In the rows, 128 means zero.
Each row is followed by its group and then its class within the group.
[140 119 126 118 123 121 147 143 113 100 108 120 121 159 144 137  55 163
 119]
Fuvo/J
[142 105 121 117 107  87 153 143 101 115 146 145 136 151 155 141 125 195
 142]
Fuvo/J
[142 113 132 111 115  83 154 131 116 103 115 133 112 155 123 139  88 168
 144]
Fuvo/J
[134 105 142 181 117 115  63 122 123 152 104 118 142 145 125 125 191 148
 149]
fonuf/B
[133 112 144 119 112 111  45 126 133 132 135 144 147 174 123 108 158 170
 152]
fonuf/B
[118 109 117 102 135  99 135 140 113  29 110 126 102 101 129 157  98 151
 129]
Fuvo/U
[160 101 140 160 111  61  98 111 147 124 143 136 144 168 133 122 210 189
 144]
fonuf/B
[145 105 153 146 129 104  24 138 151 171 151 129 140 137 103 108 185 139
 134]
fonuf/B
[129 144 122 105 150 108 182 124 146 125 118 132 107 115 138 150 118 161
 135]
Fuvo/Y
[126 105 133 145 117 102  65 106 146 122 132 135 124 132 119 120 131 182
 142]
fonuf/N
[161 104 152 136 134 100 106 121 105 119 147 150 125 143 122 139 251 175
 147]
fonuf/B
[140  88 148  87 129  82 166 126 106 135 113 125 113 127 141 159 181 192
 152]
Fuvo/U
[128  90 145 129 128 119 104 123 112 147 143 140 125 123 131 125 188 170
 127]
fonuf/S
[135 121 136 117  92  98  98 104 141 103 134 116 129 127  75 105 149 172
 158]
fonuf/N
[151  93 143 169 118  93  71 123 157 160 153 123 110 117 113 109 194 162
 148]
fonuf/B
[149 126 133 156 129 105  98 114 128 140 136 109 133 131 140 149 216 202
 166]
fonuf/S
[137 117 147  96 120 111 132 137 126 138 122 136 112 167 131 152 142 157
 123]
Fuvo/J
[144 131 137 112  99  81 148 139  95 127 102 144 140 153 135 144 140 160
 177]
Fuvo/J
[133 119 123 119 142  96 133 120 120 122 108 138 120 115 146 159  72 252
 142]
Fuvo/U
[136 120 136 117 154 109 163 120  89 126 100 125 106 102 155 154 115 170
 137]
Fuvo/Y
[160  70 147 116 133  90 162 134 104 141  94 153 123 124 147 174 133 177
 141]
Fuvo/Y
[153 104 153 155 124  82  78 124 105 126 135 142 113 130 133  90 179 184
 140]
fonuf/N
[157 103 155 116 103  91  95 150 161 173 132 141 117 155 123  98 187 180
 140]
fonuf/S
[118 128 152 105 144  55 147  95 123 168 100 151 101 116 128 159  96 170
 127]
Fuvo/U
[145  98 139 158 122  81  94 121 116 109 140 143 128 119 116 114 159 152
 145]
fonuf/N
[138 117 124 116 163  73 172 117 107 105 111 136 130 138 152 164 122 177
 143]
Fuvo/Y
[146 101 151 142  91  88  94 140 127 127 169 123 108 133 122 108 162 164
 119]
fonuf/B
[151  94 137 109 136  95 182 120  93 147 103 117 128 128 175 153  66 173
 132]
Fuvo/Y
[137 111 122  98 137  78 161 116 107  89 108 134 117 140 149 149 110 215
 132]
Fuvo/J
[133 132 123 111 134 100 160 127  97  76 101 127 127 126 136 161 139 166
 154]
Fuvo/U
[151 120 130 120 145  58 147 122  25 131 110 122 124 145 157 165 129 202
 140]
Fuvo/Y
[144 113 111  90 149  89 165 137  95 124 106 133 164 124 137 141  84 158
 141]
Fuvo/Y
[145 109 143  98 135 107 142 132 104 138 116 130 105 147 139 165 101 181
 156]
Fuvo/Y
[148 107 139 148 120 107 104 108 135 151 133 141 116 122 131 101 199 179
 142]
fonuf/N
[140 122 145 134 101 130  86 131 151 161 144 132 122 170 137 117 190 191
 138]
fonuf/S
[158 116 138 160 120 114  65 124 145 136 158 124 138 137 135 130 158 174
 145]
fonuf/B
[164 108 130 155  97  76  88 127 152 118 137 114 163 120 114 122 154 171
 145]
fonuf/B

Each row is followed by its group and then its class within the group.
[157 124 141 125 144 133 126 125 133 121 125 145 102 111 124 137  78 154
 203]
vad/(53)
[117  91 127 130 143 122  97 127 129 147  97 120 112 108 119 145 145 160
  70]
reda/(63)
[122  54 142 146 127 133 116 117 113 161 116 114 170 156 136 153 182  94
 105]
reda/(63)
[ 82  80 125 163 130 127 131 112 125 123 116 133 158 106 117 113 154 131
  82]
reda/(58)
[144  74 140 127 140 132  78 142 120 106 138 133  89  92 126 140  24 142
 197]
vad/(64)
[113  90 128 132 146 136 109 128 133  67 102 136 144  87 143 144 127 140
 103]
reda/(63)
[107  48 122 133 112 118 149 138 142 156 134 125 159 122 115 126 169 138
  69]
reda/(63)
[151  77 136 131 132 120  94 123 119 163 148 120  70 148 136 103 102 168
 248]
vad/(53)
[152  95 121 158 106 121 139 133 120 142 140 121 104 164 122 130 114 135
 237]
vad/(53)
[144  87 152 122 132 130  95 119 133 125 134 142  91 111 113 109 114 125
 157]
vad/(64)
